Below is a small trained network, with its code and all its weights. Each question gives an input and a class and asks what happens when units are switched off, that is, made to give their printed mean instead of their output.

import numpy as np


def w(rows, s, z=0):
    codes = np.array(rows[::2]) - 128.0
    scale = np.full(codes.shape[1], s)
    scale[-1] = z or s
    return codes * scale


def norm(h):
    return h / np.sqrt((h * h).mean(-1, keepdims=True) + 1e-5)


def f(y):
    return y / 2 * (1 + np.tanh(0.7978845608 * (y + 0.044715 * y**3)))


def log_softmax(a):
    a = a - a.max(-1, keepdims=True)
    return a - np.log(np.exp(a).sum(-1, keepdims=True))


def net(x, mask):
    res = np.array(x, float).reshape(1, 6) / 4 @ E
    u = 0
    for l in range(4):
        y = f(norm(res) @ A[l][:, :-1].T + A[l][:, -1])
        res = res + np.where(mask[u : u + 4], y, B[l][:, -1]) @ B[l][:, :-1]
        u += 4
    return log_softmax(norm(res)[-1] @ U[:, :-1].T + U[:, -1])


A, B = {}, {}
E = w([
[129,128,130],'x0',
[126,127,129],'x1',
[254,217,96],'x2',
[129,125,129],'x3',
[76,255,217],'x4',
[183,94,237],'x5',
],0.0037)
A[0] = w([
[158,60,1,6],'0.n0',
[154,19,80,5],'0.n1',
[110,159,97,215],'0.n2',
[101,111,193,150],'0.n3',
],0.0083,0.0019)
B[0] = w([
[187,91,254,255],'0.n0',
[107,162,242,223],'0.n1',
[156,143,78,188],'0.n2',
[161,158,114,183],'0.n3',
],0.0088,0.0025)
A[1] = w([
[134,81,130,6],'1.n0',
[167,120,238,153],'1.n1',
[12,81,165,160],'1.n2',
[74,216,138,28],'1.n3',
],0.011,0.002)
B[1] = w([
[96,180,163,122],'1.n0',
[41,156,69,254],'1.n1',
[254,210,88,185],'1.n2',
[96,35,253,167],'1.n3',
],0.0075,0.0078)
A[2] = w([
[158,58,148,4],'2.n0',
[185,202,195,106],'2.n1',
[238,4,188,69],'2.n2',
[196,215,116,174],'2.n3',
],0.0038)
B[2] = w([
[93,252,218,48],'2.n0',
[235,112,145,177],'2.n1',
[86,121,163,90],'2.n2',
[173,53,129,250],'2.n3',
],0.0044,0.0019)
A[3] = w([
[245,176,145,5],'3.n0',
[41,129,146,239],'3.n1',
[151,89,180,96],'3.n2',
[136,182,2,207],'3.n3',
],0.006,0.0021)
B[3] = w([
[198,112,79,179],'3.n0',
[185,2,60,250],'3.n1',
[199,170,157,142],'3.n2',
[15,101,5,241],'3.n3',
],0.0033,0.0026)
U = w([
[117,90,251,104],'0',
[90,102,59,252],'1',
[228,148,74,21],'2',
],0.012,0.0033)

Each question gives the input, the list of numbers given to net, and the class t.
The units are the neurons (one row each of A and B). Each row of codes is followed by its name. A weight is (code - 128) times the scale printed after its matrix; where a second scale follows, it is the last column's (A, B and U).
mask holds one flag per neuron, layer by layer. A switched-off neuron (its flag False) gives its mean, the last column of its row in B, instead of its output. The means were averaged over made-up inputs and are rounded, as every weight is.
A unit's drop is (log p(t) with every unit on - log p(t) with that unit switched off) / (log p(t) with every unit on - log p(t) with every unit switched off).
The circuit of an input: a set's keep is (log p(t) with only the set's units on - log p(t) with every unit switched off) / (log p(t) with every unit on - log p(t) with every unit switched off). Starting from the 12 units with the biggest drops (on a tie, the unit counted first), units are removed one at a time, each time the one whose removal leaves the highest keep (on an exact tie, the one counted first), for as long as the keep stays at least 0.8.
units of the circuit, in order: the units of the circuit, biggest drop first
k most important neurons: the k neurons with the biggest drops, biggest first
top k neurons in layer l: the k neurons of layer l with the biggest drops, biggest first
drop of u: that unit's drop, to one decimal
input [-6,7,-7,-1,-6,-1], class 2: 4 most important neurons : [1.n2 1.n3 1.n1 3.n0]
input [6,7,-4,6,0,5], class 1: units of the circuit, in order : [1.n1]
input [2,-3,-2,6,-6,0], class 0: 2 most important neurons : [0.n0 0.n1]
input [-5,-5,-7,8,-4,5], class 2: top 2 neurons in layer 1 : [1.n2 1.n3]
input [1,-3,5,4,-6,5], class 0: 3 most important neurons : [0.n0 1.n2 3.n3]
input [-8,-5,6,5,-6,-2], class 0: units of the circuit, in order : [0.n0 1.n2]
input [0,5,-6,7,-8,-8], class 0: units of the circuit, in order : [0.n0 0.n1]
input [2,0,2,-3,-5,8], class 1: 3 most important neurons : [1.n1 1.n3 0.n0]
input [7,6,-7,5,0,-4], class 2: 2 most important neurons : [1.n2 1.n1]
input [4,7,4,0,4,8], class 1: 4 most important neurons : [1.n1 0.n1 1.n2 1.n3]
input [-1,4,-8,3,7,8], class 1: 2 most important neurons : [1.n1 0.n1]
input [7,1,5,6,-2,5], class 1: top 2 neurons in layer 0 : [0.n2 0.n3]
input [-1,8,0,-6,0,2], class 1: 2 most important neurons : [1.n3 1.n2]
input [-8,-4,-6,2,4,0], class 2: 2 most important neurons : [1.n2 0.n1]
input [-5,-2,1,-4,-8,-2], class 0: units of the circuit, in order : [0.n0]
input [-7,-4,2,4,5,-2], class 0: 3 most important neurons : [1.n3 1.n1 1.n2]
input [-4,3,-8,1,-5,1], class 2: 2 most important neurons : [1.n2 1.n3]
input [-2,-5,-8,-6,5,-2], class 2: 3 most important neurons : [1.n2 1.n1 0.n1]
input [3,6,-1,4,-8,3], class 0: 2 most important neurons : [0.n0 0.n1]
input [8,2,-6,5,-5,-1], class 2: top 3 neurons in layer 1 : [1.n2 1.n3 1.n1]
input [-6,-2,-2,8,2,3], class 1: top neuron in layer 0 : [0.n3]
input [6,-2,-3,5,5,8], class 1: 2 most important neurons : [1.n1 0.n1]
input [-4,4,-7,-8,6,-3], class 2: 2 most important neurons : [1.n2 1.n1]
input [-8,3,-6,-3,5,5], class 2: drop of 0.n1 : 0.4
input [7,-7,0,-1,-7,2], class 0: drop of 0.n0 : 0.8
input [-8,2,-4,6,2,2], class 2: drop of 0.n0 : 0.5
input [-3,1,-8,2,4,-6], class 2: drop of 3.n3 : -0.3
input [3,1,1,-4,-3,8], class 1: top neuron in layer 0 : [0.n0]
